Rows lie near named flat spaces through zero. A row that begins with a name and a colon came from that space; any other row is followed by the name of its block's space that it lies nearest.
pc-jz: [ -1  68   7 -68 -26 -39  20  -1  18 -31  65  23  18 -30  43  28 -43 -46
 -28 -12 -35]
zs-gz: [ -6  11 -11  -5 -31   8   4   4   1 -21  -9 -22   7   2  -6  10  14  -8
  34   4  -1]
zs-gz: [ 31  -8  -1  -1  19 -13 -44  -3  12  13  -4 -24   3   3   6   4 -17 -10
  13  16  15]
zs-gz: [ 44  11 -15 -60 -17 -26  34 -12 -24 -33   5 -19  15   0 -32   7  26  -7
  20 -14 -16]
sr-cl: [  0   9  -1  -1  11 -17 -24 -12   3  -4 -16 -15  -2 -24 -33  10  -6 -14
 -15  -1   4]
sr-cl: [-23   7 -14 -18 -18  12  18   0  21 -47  -8   5  15  32 -17   1   9  -3
 -16  31  10]
dj-fr: [ 22  16 -15  25  24  -7 -21  -8  16 -24  -3  11 -27 -47  -8  14 -22   6
  15  32 -10]
lg-bm: [-10  25 -19   0  -1   2  -1   2   6   4  14  22 -12 -18 -15   9 -17  -7
 -20   8 -10]
pc-jz: [ 34   4 -24 -18  -2 -14  -1 -21  14 -42 -20   0 -11  13 -18   3  14   8
  22  14  28]
sr-cl: [-36  26  -4   6  -3  14  13  10   2 -63  -8  14  19 -21   2  -4 -21 -14
   5  38 -45]
sr-cl: [ 14 -15  18 -17  -4  -3  26   2 -32  18  13   2  26  27  33 -18   6  25
  32 -31 -24]
zs-gz: [ 30 -12 -14  -9  39  -7  15 -14 -51  36 -10  57 -20  28   3 -48 -27  26
 -33  -6   5]
zs-gz: [-11   6  14 -10  44 -16 -15  14  14  27  39  22  13 -39 -18  -2  -4 -17
 -44 -38 -49]
dj-fr: [-17 -19   3  17 -41  47  55  38 -15  24  25 -15   5   2   9  18  51   5
  21 -17 -23]
sr-cl: [-14  13  -3   9   2  -9 -23  -9 -10 -54 -26 -52  14 -32 -47   1 -28  -5
  20  68 -29]
pc-jz: [-13 -20  18  37 -18  10   1  -9   1 -10 -30 -23 -19   5  20   0  13  15
  23   9  38]
sr-cl: [ 31 -13 -11   3  38   6 -38  23 -16  48  -8 -10  27 -26 -29   4  19 -23
  23 -46 -46]
dj-fr: [ -2  56 -46 -60  -2 -21  10  -1  27 -72  29  25   0 -23 -52  -2  -7 -31
 -15  25 -37]
zs-gz: [-23   0  11 -17  32 -15   3   3  14 -54  10  -6  19 -20 -36 -20  -5 -12
 -33  32 -40]
lg-bm: [ 19  -2  -7 -39  -6 -15  -2   2   1  14  18 -19  13  14 -20   0  21 -10
   7 -25  -2]
lg-bm: [ 13   9  -3  13  16 -16 -34 -10  17  -5 -10 -16   0 -41 -30  22   8   2
  26 -18 -13]
zs-gz: [-24   0  29  20 -22  14  35   6  -9  44  15  26  -6  -9  40  27   7   3
 -36 -47   7]
zs-gz: [-13  -9  27   3  10  -5 -23  16  40  29  42 -31  21 -19  -4  35   0 -14
 -32  -1 -13]
lg-bm: [  5   9  -5 -57   4 -22   9   7  -2 -10  14  -7  25  -4 -40  -4  27 -37
 -24 -39 -25]
pc-jz: [-10  19 -39  -8  24  -9 -34  -2  24 -21   0   4 -28 -17 -67 -17 -17 -21
 -37  47   7]
lg-bm: [ -1   1   7  18  13 -16 -30 -22  10   0 -10  -7  -8  -2  -1  -1 -28  24
   5  20  15]
sr-cl: [ -2  36 -34 -20 -14   5  -1  12  31 -57  16   8   7 -17 -12   8   8 -16
  42  14 -34]
lg-bm: [  4  -9  -1  15   9   5 -12   5  18   0  -3  -9  -1 -14 -15  13  20   2
  11  -7  -1]
sr-cl: [ -4   7 -10 -24 -19  -3  14  -3   6 -30   4 -11   4  18 -12  -4   7  -1
   4  19   6]
pc-jz: [  8   5 -12 -11  10  -2   4   3  16 -19   9  14   4  -8 -15   0  20   2
  13 -14 -19]
pc-jz: [-57 -10  50 -13 -39   3  40   6  -6   9  16   3  19  36  59 -17  16  -4
 -20 -50  14]
lg-bm: [ 25  36 -25 -37   2  -6  -3   8   8 -43  -3  29  19 -11  17   6  -7 -41
  20 -12 -28]
zs-gz: [ 28   6 -19 -37 -15  -7  11  -7 -15 -25 -19   0   8  25   0  -9  14 -14
  22 -10  12]
dj-fr: [ -6   3   5 -11 -19  -1  10  -1 -16 -12 -14 -16   5   5   4   1  -2 -20
  -8   6  10]
pc-jz: [ -1 -14  -3  16  -5   1 -12 -16 -29  10 -45 -20 -10  16 -19 -16  -1  11
  10   6  30]
lg-bm: [  7  17 -14  -8  -2  10   5   6  -1 -13   0  35   6  14  35  -5 -20  -9
   8   7  -7]
lg-bm: [-21   8   6  54 -30  26  16 -11  37 -47 -21  25 -30  -2  55  26  -1  27
  27  29  41]
sr-cl: [-33  15 -10 -21   1  12  12  19   4 -20  16  21  22  11  -7 -18  -7 -18
 -21   9 -35]
lg-bm: [  2   2  21 -43 -15 -35  10 -29 -31 -11 -16 -21  32  28  -5 -15  -1  10
  10 -32   2]
dj-fr: [ 39  -1 -25 -23  23 -20 -10  -1   9  12  29 -20  -7 -24 -70  12  18   6
  -5   7 -20]
zs-gz: [-38 -27  21  29  25  19   0  16   7  46  22  23  -6  20  16 -23 -16  14
 -57  10   5]
zs-gz: [ 31  10 -10  -9  19 -12  -3 -13 -27  29  -9  35  -5  -3   6  -2 -22   3
 -12 -25  -2]
lg-bm: [ -5  -3 -19   7  20  34  10  39  13  15  21  42  -1  -6   6  -3  12 -26
 -28  -4 -27]
pc-jz: [-25  11  22   3 -38   1  22 -12 -19 -10 -15  -1  -3  15  47   2 -24  -5
 -10   7  29]
dj-fr: [ 25 -18  -1  20  40  -2  -9  -6  17  -6  -7  13  -1 -16 -22  10  13  27
   2   1 -11]
sr-cl: [-10 -18   3  -9  -7   0   7 -13   3   6  -9 -12   9  44 -24  -3   7  22
 -26  15  31]
dj-fr: [  8  -8   5  10  34 -16 -20  -1 -13  43  14  -6 -10 -36 -39  -6   0   8
 -14 -23 -25]
zs-gz: [ 26  -7   2 -39 -11 -16  37   6 -41   5  30 -37   8 -10 -30 -10  22   1
  13  -7 -36]
zs-gz: [-13  -2   9  -3  22  -9  -9   8  40  13  42   1   9 -18 -29  18  11   6
 -33  -9 -22]
lg-bm: [ 36  31 -32 -12 -14 -14 -27  -8  13 -26  -2 -27 -13 -29 -17  26 -13 -19
  41  29   3]
dj-fr: [  7   8   3  -7   8 -16  -4 -17   5 -15  -2  14   2   6  10  -4 -18  14
   2   4   3]
pc-jz: [-42  20   5 -41 -20 -10  20   2 -18 -11   2  11  14  15  -5 -26  -4 -35
 -40 -25  -6]
sr-cl: [ -3 -47  -9  38  26  40 -13  16  -3  72 -16   5  13  37 -37   4  25  33
 -23  -6   9]
dj-fr: [  5   8 -13  -9  38 -14 -20 -21 -37 -61 -81  27  11   1 -15 -48 -24 -24
  -1   8  -6]
dj-fr: [ -5   1 -12  49  38  19 -10  10   2 -35 -28  24 -25 -52 -13  -8  -9 -10
  -3  34 -25]
pc-jz: [ 15  16  -4  16 -20  -1  -1 -18 -16  -4 -21   0 -19  -4  29  15 -34   6
  14  27  27]
pc-jz: [ 19  -8 -22  -3  27   0 -24  16  17 -15  -2 -23  -4 -30 -54   2  25 -27
   1  14 -17]
lg-bm: [ 29   4  -3   2  49 -23 -59  -5  13   6  -4  -2   8 -24  -5  -6 -28  -8
  17   1 -20]
dj-fr: [ 10 -12  -2  12  29  -1   3   0 -30   6 -13   6  -4 -20 -27 -20   4  11
   3  -6 -29]
sr-cl: [ 36 -10 -29  27  -2  12 -25  17  -4  17   5 -50 -42 -37 -30   8  11 -12
  41  42   7]
pc-jz: [-26  -5  -6   4  -3  26  29  16   4 -47 -19  16   5   5  -8  -9  21 -19
 -20  18  -7]
dj-fr: [ -3 -52  31  51  50   9 -10   9  -4  47  -1 -14 -12 -25 -26  -2  13  21
 -44   3  -4]
sr-cl: [ 23  -5  14 -24  -6 -30   1 -20 -22  19  10 -24   6  10   0  -9   1  22
  25 -24   2]
dj-fr: [ 36 -12  -6  -3  26 -30 -48 -10   7  55  25 -43 -23 -19 -46   8 -13   2
 -16  15  19]
pc-jz: [ 11  11  10 -20 -13 -12  15  -3  11  -7  24  11   9   1  32  12   6   5
  18 -28  -7]
[ -2  24  -4 -24   3 -22  -2  -5 -13 -16   6  -6  -5 -30 -23  -4 -21 -30
 -27  10 -16] : lg-bm
[ -3 -20  -5  27   9  15  -5   6 -27  32   1  -7 -21  13   0 -34 -15  24
  13  28   2] : zs-gz
[ 20   1  21 -22 -21 -17  25 -13  -9 -23   7  -1  11  19  54  -4   1  15
  39 -17   4] : sr-cl
[  7 -23  38  38  -1  11  -1   9  -8  25   4 -32  14 -21  38  29  -5  13
  21   4 -14] : pc-jz
[  5  -1  20  -7   6 -17 -20  11   9  32  35 -29  10 -29   3  11   6 -15
   9 -31 -24] : pc-jz
[ -6  14   8  26  -4   5   8  -3  -4 -25   5  10   1 -23  31   2 -20  29
  48  15 -34] : sr-cl
[-19   1  23  26 -16  12  12  -6  22  37  10  21   1   3  29  50 -10  15
 -48 -13  28] : zs-gz
[ 32 -13  -2 -24 -12  -6   4  -3   0 -16 -21 -23   6  16  -1  11  29 -24
   6  -9  30] : sr-cl
[-21  -4   9  28 -16  22 -14  13  -4  33  -4 -14   2   8  26   9 -17  -6
   1  11  11] : zs-gz
[  8   5 -18 -19  24 -11 -22   0  -2 -47 -24   6   2   0 -11 -42   0 -23
  25   6 -13] : zs-gz
[ -7 -21  10 -11 -21  10  39   9 -25   0   6 -12  -4  26  13 -24  23   2
   0  -2   8] : zs-gz
[ -1  17 -16  -6 -15   7   6   4  24 -41   0   4  -4  -3   3  15   0 -17
   1  29   6] : dj-fr
[  0  10  13   0  15 -24 -15 -19  -4   4   9  -8  18 -17 -16   7 -25  29
   8  -1 -30] : pc-jz
[-20   4   4  23  14  -7 -11  -4  27 -41  10 -24  -6 -40 -41   7  -3  20
   8  44 -26] : zs-gz
[  7 -21  -8  -3 -10  14 -10  20  -8  55   8 -33   4  11 -24   5  33 -12
   9 -27   5] : dj-fr
[ 48   1  -2 -31 -10 -17  17  -5 -55   4 -15 -10  -2  -3  21 -17   5 -21
  32 -31  -3] : zs-gz
[ 20  14 -22 -19   7 -12 -14 -19  32 -39 -21  21   5  16 -14  12   3   1
   3   4  21] : zs-gz
[ 13  19   0 -17  30 -40 -39 -10  -4 -13   3 -29  -9 -55 -40  -4 -31 -36
 -22  20 -19] : lg-bm
[ -2  17   6 -10  12 -14  -4   7  32 -31  25  23 -24 -24  39  -6 -17 -38
 -29  12   9] : lg-bm
[  6   5 -29 -22  18 -14 -37   7   6  35   1 -21 -19 -26 -82   2  15 -49
 -52 -13  13] : sr-cl
[-14   4  -2  18   9  -5 -17  -9  21 -18  -1  -6 -16 -14 -18   1 -13  11
  -6  32   8] : pc-jz
[ 15   4  -8  -5 -21   9  20 -10 -15  -1 -16  19  -8  34  36   4 -17   5
  -5  17  35] : pc-jz
[-22   3  -3  68 -12  19   9 -19   9  -6 -16  18 -46 -22   0  13  -6  57
  22  25  21] : zs-gz
[ -2   4  19  -1 -10  -2  25  -7  -4 -38 -28  16  -6  -9  37  10   0 -31
 -30  -5  25] : sr-cl
[ 19  33 -29 -32  -7 -16 -13 -11 -25  -1   1  -5   5   2 -20  -3 -41 -11
   4  27 -13] : lg-bm

Each name stands for a flat space through zero: a line, a plane or more. A row that begins with a name and a colon came from that space; any other row is followed by the name of the space it lies nearest, among the names in its block.
hb_dm: [ 14  19  24 -15   0  -5  15   1   8  15 -15 -34  21   5  24  30  10   9
   1 -36  12]
ml_jb: [-13 -22 -13  21  -1 -10  -5   4  14 -18  13  21  -7  11  -9 -29 -25 -14
 -21  14  -3]
tc_qb: [  8 -13  15  20   1  24 -21 -33  -9  13  32   8 -11  27  15   2 -14   4
 -28  35  26]
ml_jb: [ -9  16   0  22  12  10  -5 -24   6   7  42  13  17  29   5  -6  40  -6
   6  25  11]
hb_dm: [ 15 -15 -27   6   0   8   4   0   3  -9  12  -2 -19 -15  -5  -3 -29   1
 -11   7  -3]
tc_qb: [ -3  10  14 -16  -5 -17 -15  25   8  24 -50 -27  16  -9  10 -24  23  -7
   6  13 -18]
ml_jb: [-27  19 -20   9  52 -44   5  20  42  14 106  11 -45  18  -7  15 -74 -30
 -53 -31  -3]
ml_jb: [ -7   1  16   3  -1 -14 -14 -33 -28  -3   3  21  20   6  -5  20  -1   2
   5   8  24]
hb_dm: [  4  10  12 -22  -3  -8  44  49  21   4 -57 -36  -4 -35  -2  28 -14   3
   3 -36 -24]
hb_dm: [ 19   7  10 -31   1   0   0  24 -14   2  -1 -42 -23  -8  32 -19   3  -1
   4  -8 -13]
ml_jb: [-25  21  -5   8  23  -7  14  18  39  18  35  -3 -18  26   1   7  -2 -13
 -21 -30 -19]
hb_dm: [ -7   1 -12   5   4   2   3  12  18  11  -7  -3  -9  -4  -8  -1  -5  -4
  -8   0 -16]
tc_qb: [ 24 -14 -20   6 -12  37 -14  -1  36  18 -10  -3   6   4  -3  -2   1  24
  -6 -17  12]
tc_qb: [ -3   8  11  -4   2  -6   2   8   9  -2  11  -8   9  17  14 -12  16  -4
   2 -15   3]
mm_lq: [  7   2  -9  18   2  27  -9 -35 -11  -8  37  43  26  -2 -22  11  33  14
  31  34  35]
mm_lq: [-19 -15 -11   7  10 -32   6   7  -3 -16  23   5 -39   5  -2  -5 -63 -22
 -40 -13 -17]
mm_lq: [  6   6  -7   6   7  -9  -8 -21 -14 -18  40  28  27  -7 -12  -1  15   0
  25  22  31]
hb_dm: [ 20   8  47 -30 -18  19 -21 -16 -11  17 -17 -26  20  38  42  12  32  28
   7 -56  32]
ml_jb: [-13  19 -62  20  15  -9  38  37  69  12 -16 -12  10 -23 -33   3  12 -12
   4 -22 -47]
mm_lq: [ -8 -10  -3  19  -4  14  15 -14 -12 -16   2  19  -4   3 -10   6   2  -1
   1  19  -2]
ml_jb: [-45  11  81 -22   6   3 -58 -18 -36  28  35  24 -30  83  36 -20  26  -2
 -17 -12  13]
hb_dm: [ 17   9 -41  -3  17  -9 -14  25  49  36  11 -24  -7 -22  -8  -4 -26  -2
 -18  -7 -11]
tc_qb: [  1  -2  10   3   0  -4  -1 -12 -16   1  -1  -2  -1  -2   4   8  -9  -3
  -6  17   5]
ml_jb: [-14  28  15   8  25   3  -3 -11  34  29  61  11   8  43   6  29  10   3
 -14 -35  24]
mm_lq: [ -2  16 -20  -2  -1 -39  15  14  40  -5 -27  -4  59 -13 -18  11  15  -1
  20 -48   5]
hb_dm: [  8 -37   2  -2 -27  26  52  22 -23 -53 -51   6 -32 -35 -15  12 -33  11
   6 -11 -18]
mm_lq: [-19  -3   0  -6  -1 -26 -12  -2  -3  -9   4   7  -4  22   3 -11 -12  -8
 -10 -37  -6]
mm_lq: [ -1  -3 -42  46  16  14   6 -26  40   6  49  43  19  -3 -40  25 -15   2
 -10  24  24]
tc_qb: [ 11  -9 -33   9  -2 -13   2 -20 -14 -13  -3   8   8 -29 -20  14 -24   0
   3  11   3]
hb_dm: [ 23 -13 -18  -4  -2  21 -12  -6 -11  -1  25 -21 -37   7  23 -19 -17   4
 -17   2  -6]
tc_qb: [-15  14  21  10   4 -52 -28 -31   2  -5  26   4  62  50  25 -24  27 -19
  -4 -10  34]
tc_qb: [-20  13  28  -3  11  -3  20  15  -5 -11  24   7 -11  14   7   0  14 -11
   5   1  -5]
mm_lq: [ 20  13  -1  10   7   1  -4  -1  20  16  13 -23  30   0  17 -14  24  -6
   2  34  14]
tc_qb: [ -8  -5  26 -23  -7  -5  -9  -3 -44   8 -32 -17 -39  -1  15  12 -23   1
 -14  -8 -20]
mm_lq: [-17   8  26 -23   6 -15 -39   3  -4  44 -17   0 -18   9   0  16 -24   4
 -20 -19  -2]
ml_jb: [ 12  -1  -9  10  -5  11  -9 -12  23   6   2  15  34   1 -12   8  12  14
  10  -6  27]
tc_qb: [-24  11   7  16  15  -6  49   4  -2 -35  33  44  10 -12 -32  34   5  -7
  23   3  10]
ml_jb: [ 15 -31   1  -6 -23   1 -52 -21 -58 -22 -17  22   6 -18  -1 -58  11   0
  22  76  14]
mm_lq: [-14 -18 -16 -10  -8 -19  30  36  13 -24 -31 -21 -41  -1   2  -5 -47 -10
 -27 -65 -44]
hb_dm: [-18  -9 -23  29  -1   9 -11  -8  27   6  -1  35  14   8 -30 -10   8  -2
  -3  20  -3]
tc_qb: [-21   6  45  -7   2  26   9  24   3  15 -11   9 -23  13   2   8  15   4
  -1   7  -8]
ml_jb: [  3  26 -40   9  17 -11  63  21  36   4 -11 -32   4 -35 -16  47  -7  -7
   2 -31 -34]
hb_dm: [ 25  -4 -38  16   8  15  -6 -14  29  22  29 -22 -13   4   8   9 -29   5
 -31  -8   3]
mm_lq: [  1 -18 -18  23   6  22   7  -6   4  -8  37   6 -40  12   3 -10 -29  -7
 -30  20  -9]
[-22 -17 -21  35   8 -26  21 -14  -3 -39  37  21 -11  15  -7 -12 -37 -28
 -29  11  -8] : mm_lq
[-21  17  44 -11   1 -31 -14 -18 -37 -14   7  28  41  12   1  -1  39  -6
  33  13  29] : hb_dm
[-13   3  13  -8  -3  -8 -25 -10  -8  12 -11  17  11  10  -7   2   9   5
   6  -7   8] : ml_jb
[-33  18  10 -27  10 -15 -38  44  28  46 -26   4 -17   5 -14 -23  12  -5
   1 -18 -32] : hb_dm
[ -9   2  33  13  -1  -2  38 -19 -19 -19  -5  27  23 -11 -17  58  -8   6
   9   7  29] : tc_qb
[  1   1 -31   2   5 -18  11  -2  -6 -21  14   7   1 -18 -15   1  -9  -6
  11  -7  -7] : tc_qb
[ -9   4 -15  28   7   7 -13 -24  11  11  27  11  12  25   0 -15  23  -9
  -8  30   0] : hb_dm
[-20  -2  12  14  -2  -4 -45 -46  -7   8  25  55  35  36 -17   4  18   9
   6   1  41] : hb_dm
[ -8   6  16  -9   8 -35 -13  -9 -28  -8  15  12  10  -7  -1   1 -10 -12
   6  16  14] : mm_lq
[ 28  -6  16 -17 -14  22 -23 -13 -28 -11  14 -20   1  22  40 -35  32  10
  14   4  18] : hb_dm
[  1  10  -3 -18   0 -22 -14  19   6   7 -12 -31   4   8  22 -36  18 -11
   2 -15 -19] : tc_qb
[-11  20 -14   5  -1   0  35  10  18   8 -42 -17  15 -11 -11  24  29   0
  15 -22 -32] : ml_jb
[ 15 -14 -53  11  17  17  14   8  10  12  34 -34 -84 -13   7   5 -72 -10
 -54   0 -43] : hb_dm
[  5   2  -2  -7  -1   2  -7  -7 -10 -10  14  12   9  -1  -3  -3  14   7
  19  -4  13] : mm_lq
[-12  12  -4   2  10  -9 -19  -1  30  35   1   6   8  10 -12  17  -7   3
 -13 -22   3] : hb_dm
[-26  13  17  -8   2 -16   2  -2 -10  11 -22   3  -1   9  -5  21   5  -3
   0 -25 -14] : ml_jb
[  2  -3 -46  20   0  18  30  11  45 -18   1  45  28 -34 -58  25   6  17
  32 -18   9] : tc_qb
[-10   5  -4  33  -3  -3  25 -20   8 -10 -16  18  47  -5 -19  17  28  -6
  14  31   8] : mm_lq
[ 14  18  -8 -23  -3 -19  17  22  16  -3 -36  -6  44 -43 -21  25  17  13
  42 -32   9] : mm_lq
[ 10  -1   4   2   3  23  -2   9   9  10  15 -13 -18   8  15 -14   4   1
 -10  17  -2] : tc_qb
